Here is a tiny trained network, its code and every weight. The questions are about switching its units off for an input and a class, where a switched-off unit gives its printed mean instead of its output.

import numpy as np


def w(rows, s, z=0):
    codes = np.array(rows[::2]) - 128.0
    scale = np.full(codes.shape[1], s)
    scale[-1] = z or s
    return codes * scale


def norm(h):
    return h / np.sqrt((h * h).mean(-1, keepdims=True) + 1e-5)


def f(y):
    return y / 2 * (1 + np.tanh(0.7978845608 * (y + 0.044715 * y**3)))


def log_softmax(a):
    a = a - a.max(-1, keepdims=True)
    return a - np.log(np.exp(a).sum(-1, keepdims=True))


def net(x, mask):
    res = np.array(x, float).reshape(1, 3) / 4 @ E
    u = 0
    for l in range(2):
        y = f(norm(res) @ A[l][:, :-1].T + A[l][:, -1])
        res = res + np.where(mask[u : u + 13], y, B[l][:, -1]) @ B[l][:, :-1]
        u += 13
    return log_softmax(norm(res)[-1] @ U[:, :-1].T + U[:, -1])


A, B = {}, {}
E = w([
[146,128,27,60,61,139,83,68,93,24,65],'x0',
[135,144,157,54,144,133,143,6,218,242,40],'x1',
[94,143,93,138,172,163,93,2,13,91,231],'x2',
],0.009)
A[0] = w([
[133,121,116,134,122,118,136,102,111,18,104,63],'0.n0',
[126,119,130,122,113,128,124,70,125,120,116,181],'0.n1',
[125,145,112,109,123,137,118,79,112,98,98,4],'0.n2',
[125,129,92,100,130,124,132,1,126,80,73,90],'0.n3',
[131,125,145,125,137,121,143,91,165,174,111,108],'0.n4',
[135,123,137,134,120,112,132,106,163,174,90,37],'0.n5',
[135,129,106,119,112,117,129,84,131,103,130,29],'0.n6',
[135,130,136,128,111,124,119,107,148,160,125,92],'0.n7',
[146,111,105,133,121,134,127,67,124,115,106,113],'0.n8',
[131,126,143,122,124,117,130,78,190,232,75,82],'0.n9',
[120,114,137,121,138,145,136,119,156,140,110,3],'0.n10',
[131,131,129,145,129,113,133,59,64,71,185,31],'0.n11',
[117,128,118,124,131,154,129,133,124,146,116,131],'0.n12',
],0.022,0.0048)
B[0] = w([
[143,196,60,112,56,70,116,169,151,91,114,208],'0.n0',
[160,141,132,199,94,75,76,107,79,156,112,180],'0.n1',
[103,79,178,71,136,107,34,53,169,115,196,177],'0.n2',
[199,72,251,44,12,111,8,4,129,115,146,250],'0.n3',
[98,173,43,132,108,91,111,197,128,173,94,187],'0.n4',
[87,122,156,58,183,186,234,147,175,67,200,176],'0.n5',
[131,77,177,139,140,93,42,98,144,124,102,161],'0.n6',
[128,188,117,100,125,177,118,115,111,141,50,151],'0.n7',
[139,117,184,135,107,120,49,99,112,125,132,179],'0.n8',
[106,169,72,68,152,183,183,211,138,214,95,238],'0.n9',
[119,103,133,51,243,178,105,152,139,99,117,142],'0.n10',
[105,41,168,155,185,192,166,111,44,145,142,235],'0.n11',
[128,143,121,153,208,87,34,182,147,156,162,131],'0.n12',
],0.02,0.019)
A[1] = w([
[144,144,154,255,153,79,127,111,143,186,33,103],'1.n0',
[162,144,133,152,108,177,150,90,150,112,140,136],'1.n1',
[119,109,144,156,228,180,171,79,120,26,137,73],'1.n2',
[141,128,219,138,130,97,187,145,254,214,117,129],'1.n3',
[142,131,185,148,160,93,85,17,197,96,111,51],'1.n4',
[144,113,160,120,140,142,115,63,89,209,80,115],'1.n5',
[126,203,135,94,155,134,136,144,223,160,73,3],'1.n6',
[135,124,162,201,138,109,166,78,162,119,128,126],'1.n7',
[109,78,100,155,185,121,166,88,104,135,74,107],'1.n8',
[81,166,83,111,186,164,128,130,114,129,145,70],'1.n9',
[110,120,153,123,144,194,115,121,103,163,94,123],'1.n10',
[193,86,132,90,138,135,138,133,162,178,106,108],'1.n11',
[101,132,136,85,242,175,161,123,224,192,75,91],'1.n12',
],0.019,0.0046)
B[1] = w([
[146,124,128,143,148,120,115,131,155,131,162,145],'1.n0',
[102,152,133,144,40,170,40,254,38,158,181,125],'1.n1',
[122,82,151,111,122,136,184,133,117,118,122,172],'1.n2',
[136,121,146,117,135,109,117,152,160,168,147,214],'1.n3',
[155,104,124,74,109,133,100,99,147,111,152,211],'1.n4',
[117,161,111,176,132,107,147,131,170,79,107,216],'1.n5',
[123,112,138,62,126,143,179,150,120,118,93,215],'1.n6',
[140,93,117,125,119,117,130,130,114,120,134,142],'1.n7',
[150,123,86,118,144,164,119,123,108,138,167,155],'1.n8',
[159,135,121,95,114,162,79,99,138,118,186,185],'1.n9',
[103,148,111,166,134,103,127,131,115,130,137,192],'1.n10',
[113,149,175,154,122,136,126,144,82,138,120,174],'1.n11',
[125,168,107,128,147,154,134,98,142,156,98,248],'1.n12',
],0.037,0.015)
U = w([
[175,79,143,142,163,70,136,209,203,187,211,106],'0',
[158,81,195,66,58,111,16,24,108,90,133,183],'1',
[108,185,34,208,203,173,148,89,109,150,164,65],'2',
[147,134,125,146,184,128,107,143,114,123,95,2],'3',
[102,215,132,31,171,183,157,158,173,248,76,185],'4',
[115,27,113,171,174,169,215,120,40,103,201,189],'5',
[67,218,131,214,142,112,110,87,103,150,56,56],'6',
[157,159,5,114,91,66,188,190,157,25,96,172],'7',
],0.013,0.0059)

Each question gives the input, the list of numbers given to net, and the class t.
The units are the neurons (one row each of A and B). Each row of codes is followed by its name. A weight is (code - 128) times the scale printed after its matrix; where a second scale follows, it is the last column's (A, B and U).
mask holds one flag per neuron, layer by layer. A switched-off neuron (its flag False) gives its mean, the last column of its row in B, instead of its output. The means were averaged over made-up inputs and are rounded, as every weight is.
A unit's drop is (log p(t) with every unit on - log p(t) with that unit switched off) / (log p(t) with every unit on - log p(t) with every unit switched off).
The circuit of an input: a set's keep is (log p(t) with only the set's units on - log p(t) with every unit switched off) / (log p(t) with every unit on - log p(t) with every unit switched off). Starting from the 12 units with the biggest drops (on a tie, the unit counted first), units are removed one at a time, each time the one whose removal leaves the highest keep (on an exact tie, the one counted first), for as long as the keep stays at least 0.8.
units of the circuit, in order: the units of the circuit, biggest drop first
unit that matters most: the unit with the biggest drop
top k neurons: the k neurons with the biggest drops, biggest first
top k neurons in layer l: the k neurons of layer l with the biggest drops, biggest first
drop of u: that unit's drop, to one decimal
input [-5,-3,-3], class 0: top 3 neurons -> [0.n9, 0.n3, 0.n11]
input [2,-1,-3], class 7: unit that matters most -> 0.n3
input [-7,-3,-3], class 0: top 4 neurons -> [0.n9, 0.n3, 0.n11, 0.n5]
input [-5,-6,-8], class 0: units of the circuit, in order -> [0.n9, 0.n3]
input [-4,-8,1], class 5: units of the circuit, in order -> [0.n3, 0.n9]
input [-7,-6,-5], class 0: units of the circuit, in order -> [0.n9, 0.n3]
input [-3,-4,0], class 5: units of the circuit, in order -> [0.n3, 0.n9, 0.n0]
input [-4,-2,-3], class 0: top 3 neurons in layer 0 -> [0.n9, 0.n11, 0.n3]
input [5,-1,-8], class 4: top 3 neurons -> [0.n3, 0.n1, 0.n11]
input [4,-7,1], class 7: top 3 neurons in layer 0 -> [0.n0, 0.n3, 0.n5]
input [7,-4,-4], class 7: top 2 neurons -> [0.n0, 0.n3]
input [-6,-6,-2], class 0: top 3 neurons -> [0.n9, 0.n11, 0.n3]
input [3,-4,-6], class 7: top 2 neurons in layer 0 -> [0.n3, 0.n9]
input [2,-4,5], class 5: units of the circuit, in order -> [0.n11]
input [6,2,-6], class 4: top 4 neurons -> [0.n9, 0.n5, 1.n9, 1.n6]
input [1,-4,-8], class 0: top 4 neurons -> [0.n9, 0.n3, 0.n11, 0.n0]
input [3,-1,-7], class 4: top 2 neurons -> [0.n3, 0.n11]
input [3,-8,-8], class 7: drop of 1.n7 -> 0.0
input [0,5,1], class 4: drop of 0.n9 -> 3.5
input [1,-5,8], class 5: unit that matters most -> 0.n11
input [1,-8,-3], class 7: drop of 0.n3 -> 0.6
